Below is a small trained network, with its code and all its weights. Each question gives an input and a class and asks what happens when units are switched off, that is, made to give their printed mean instead of their output.

import numpy as np


def w(rows, s, z=0):
    codes = np.array(rows[::2]) - 128.0
    scale = np.full(codes.shape[1], s)
    scale[-1] = z or s
    return codes * scale


def norm(h):
    return h / np.sqrt((h * h).mean(-1, keepdims=True) + 1e-5)


def f(y):
    return y / 2 * (1 + np.tanh(0.7978845608 * (y + 0.044715 * y**3)))


def log_softmax(a):
    a = a - a.max(-1, keepdims=True)
    return a - np.log(np.exp(a).sum(-1, keepdims=True))


def net(x, mask):
    res = np.array(x, float).reshape(1, 5) / 4 @ E
    u = 0
    for l in range(4):
        y = f(norm(res) @ A[l][:, :-1].T + A[l][:, -1])
        res = res + np.where(mask[u : u + 7], y, B[l][:, -1]) @ B[l][:, :-1]
        u += 7
    return log_softmax(norm(res)[-1] @ U[:, :-1].T + U[:, -1])


A, B = {}, {}
E = w([
[60,138,234,161,82,138,37,121,108,177],'x0',
[118,84,84,124,1,63,107,176,153,136],'x1',
[59,223,107,215,178,48,164,142,166,144],'x2',
[199,204,98,192,108,202,91,172,178,139],'x3',
[156,175,177,147,73,130,217,182,22,115],'x4',
],0.0055)
A[0] = w([
[178,132,168,143,177,161,188,62,160,174,161],'0.n0',
[171,106,121,59,138,102,30,66,202,54,113],'0.n1',
[43,155,199,111,117,127,16,173,116,185,81],'0.n2',
[165,148,207,86,69,149,182,200,44,78,99],'0.n3',
[130,236,105,159,102,72,174,150,2,83,79],'0.n4',
[61,71,160,88,141,56,146,115,123,39,4],'0.n5',
[190,67,82,48,72,216,117,98,56,193,72],'0.n6',
],0.0049,0.0037)
B[0] = w([
[18,122,213,50,127,141,67,222,126,104,207],'0.n0',
[108,108,69,197,172,130,122,212,63,183,237],'0.n1',
[143,117,60,171,102,165,197,7,57,165,235],'0.n2',
[104,108,41,181,186,118,79,175,74,169,251],'0.n3',
[118,108,106,74,153,136,58,198,106,205,235],'0.n4',
[18,36,133,96,145,85,157,179,78,64,151],'0.n5',
[184,92,254,173,175,65,179,172,191,213,243],'0.n6',
],0.0059,0.0026)
A[1] = w([
[192,151,21,64,197,83,204,138,144,111,66],'1.n0',
[59,228,102,160,137,23,165,125,181,148,49],'1.n1',
[105,99,60,108,176,91,34,41,247,162,6],'1.n2',
[125,116,107,112,2,51,89,162,169,95,53],'1.n3',
[182,106,60,65,149,155,227,138,170,78,50],'1.n4',
[143,79,109,178,41,81,183,133,159,170,77],'1.n5',
[220,202,92,164,77,197,85,125,160,87,51],'1.n6',
],0.006,0.0014)
B[1] = w([
[86,145,157,170,78,144,78,69,99,174,231],'1.n0',
[251,66,202,94,155,128,171,103,144,218,246],'1.n1',
[107,143,58,119,125,169,125,213,52,137,252],'1.n2',
[145,254,109,73,174,216,186,122,140,91,183],'1.n3',
[116,144,162,181,88,158,115,71,94,149,183],'1.n4',
[152,174,143,83,185,169,73,95,96,122,210],'1.n5',
[35,63,185,125,70,14,196,161,170,80,206],'1.n6',
],0.0092,0.0031)
A[2] = w([
[105,231,100,45,70,200,158,112,162,111,162],'2.n0',
[109,151,179,182,88,199,146,206,216,74,62],'2.n1',
[210,1,167,87,49,234,64,156,118,37,53],'2.n2',
[82,184,143,175,38,171,113,8,105,154,74],'2.n3',
[93,113,107,52,129,76,200,52,87,36,39],'2.n4',
[102,190,198,122,210,162,103,94,144,37,3],'2.n5',
[92,127,133,84,173,115,58,134,64,173,246],'2.n6',
],0.0061,0.003)
B[2] = w([
[105,146,204,107,160,161,129,82,112,56,148],'2.n0',
[84,119,41,130,78,34,169,105,233,85,148],'2.n1',
[94,150,127,49,166,95,193,15,94,218,164],'2.n2',
[162,47,126,255,116,182,178,63,70,73,163],'2.n3',
[90,148,131,138,31,17,119,129,204,94,139],'2.n4',
[123,186,158,40,125,178,137,107,49,20,132],'2.n5',
[172,109,81,139,79,162,128,128,220,42,255],'2.n6',
],0.0073,0.0074)
A[3] = w([
[200,104,161,187,128,145,117,130,172,62,247],'3.n0',
[124,55,123,55,135,129,129,115,82,145,122],'3.n1',
[57,111,145,124,117,105,77,77,115,128,93],'3.n2',
[91,102,167,125,87,59,134,154,195,78,76],'3.n3',
[144,176,167,82,169,178,136,112,125,35,97],'3.n4',
[194,128,171,86,155,121,128,97,185,162,250],'3.n5',
[142,173,116,120,95,130,157,213,2,119,75],'3.n6',
],0.008,0.0017)
B[3] = w([
[105,41,44,44,148,9,125,45,37,151,205],'3.n0',
[159,220,124,202,118,100,154,183,195,167,231],'3.n1',
[105,236,143,233,138,142,163,108,165,123,149],'3.n2',
[55,124,167,132,130,41,103,152,149,65,206],'3.n3',
[135,240,61,35,2,116,208,99,106,88,220],'3.n4',
[133,185,206,89,136,58,64,162,25,152,253],'3.n5',
[87,122,50,157,184,238,83,145,219,110,199],'3.n6',
],0.0077,0.0038)
U = w([
[206,149,199,117,177,87,136,134,123,252,134],'0',
[116,99,40,154,160,216,76,204,168,122,138],'1',
[124,100,123,217,82,159,162,18,77,129,127],'2',
[60,151,159,156,84,36,154,154,198,77,128],'3',
[133,218,102,31,85,160,163,98,86,74,123],'4',
[137,63,119,86,121,82,92,132,72,81,138],'5',
[151,29,252,72,142,204,118,137,174,54,1],'6',
],0.015,0.025)

Each question gives the input, the list of numbers given to net, and the class t.
The units are the neurons (one row each of A and B). Each row of codes is followed by its name. A weight is (code - 128) times the scale printed after its matrix; where a second scale follows, it is the last column's (A, B and U).
mask holds one flag per neuron, layer by layer. A switched-off neuron (its flag False) gives its mean, the last column of its row in B, instead of its output. The means were averaged over made-up inputs and are rounded, as every weight is.
A unit's drop is (log p(t) with every unit on - log p(t) with that unit switched off) / (log p(t) with every unit on - log p(t) with every unit switched off).
The circuit of an input: a set's keep is (log p(t) with only the set's units on - log p(t) with every unit switched off) / (log p(t) with every unit on - log p(t) with every unit switched off). Starting from the 12 units with the biggest drops (on a tie, the unit counted first), units are removed one at a time, each time the one whose removal leaves the highest keep (on an exact tie, the one counted first), for as long as the keep stays at least 0.8.
circuit, biggest first: the units of the circuit, biggest drop first
unit that matters most: the unit with the biggest drop
k most important neurons: the k neurons with the biggest drops, biggest first
top k neurons in layer l: the k neurons of layer l with the biggest drops, biggest first
input [-8,3,6,-1,8], class 1: circuit, biggest first : (3.n6)
input [-8,-4,-5,-7,4], class 2: 2 most important neurons : (1.n4; 1.n0)
input [-8,-2,-8,-5,-4], class 0: 2 most important neurons : (0.n6; 0.n2)
input [-8,8,2,1,7], class 2: top 2 neurons in layer 2 : (2.n3; 2.n0)
input [-2,-5,-7,-3,8], class 1: 3 most important neurons : (0.n3; 3.n6; 1.n1)
input [-2,8,-6,8,-5], class 3: top 2 neurons in layer 1 : (1.n6; 1.n1)
input [-8,1,4,-8,-1], class 2: 3 most important neurons : (1.n0; 1.n4; 2.n3)
input [-4,-8,-7,7,-6], class 4: 4 most important neurons : (0.n0; 1.n1; 2.n5; 0.n2)
input [-1,2,-4,-1,6], class 1: 3 most important neurons : (0.n3; 1.n1; 3.n6)
input [-4,-8,4,-7,8], class 1: circuit, biggest first : (3.n6; 0.n4)
input [-1,8,-5,-7,0], class 4: 3 most important neurons : (1.n3; 1.n5; 1.n6)
input [-7,8,6,4,-5], class 4: circuit, biggest first : (1.n3; 2.n0; 1.n5)
input [-1,4,-2,8,7], class 3: 3 most important neurons : (1.n6; 2.n1; 0.n1)
input [-4,-6,2,3,7], class 1: 2 most important neurons : (3.n6; 0.n3)
input [8,-3,6,1,-8], class 1: circuit, biggest first : (1.n2)
input [-2,-1,0,8,-7], class 3: 3 most important neurons : (1.n6; 2.n1; 0.n3)
input [3,-8,7,5,-3], class 4: top 2 neurons in layer 0 : (0.n0; 0.n6)
input [4,-4,-6,-8,6], class 3: 2 most important neurons : (1.n1; 1.n2)
input [-8,-5,5,-7,7], class 2: circuit, biggest first : (1.n0; 1.n4)
input [6,3,-2,6,3], class 2: unit that matters most : 0.n2
input [7,6,6,7,-8], class 1: top 2 neurons in layer 1 : (1.n2; 1.n0)
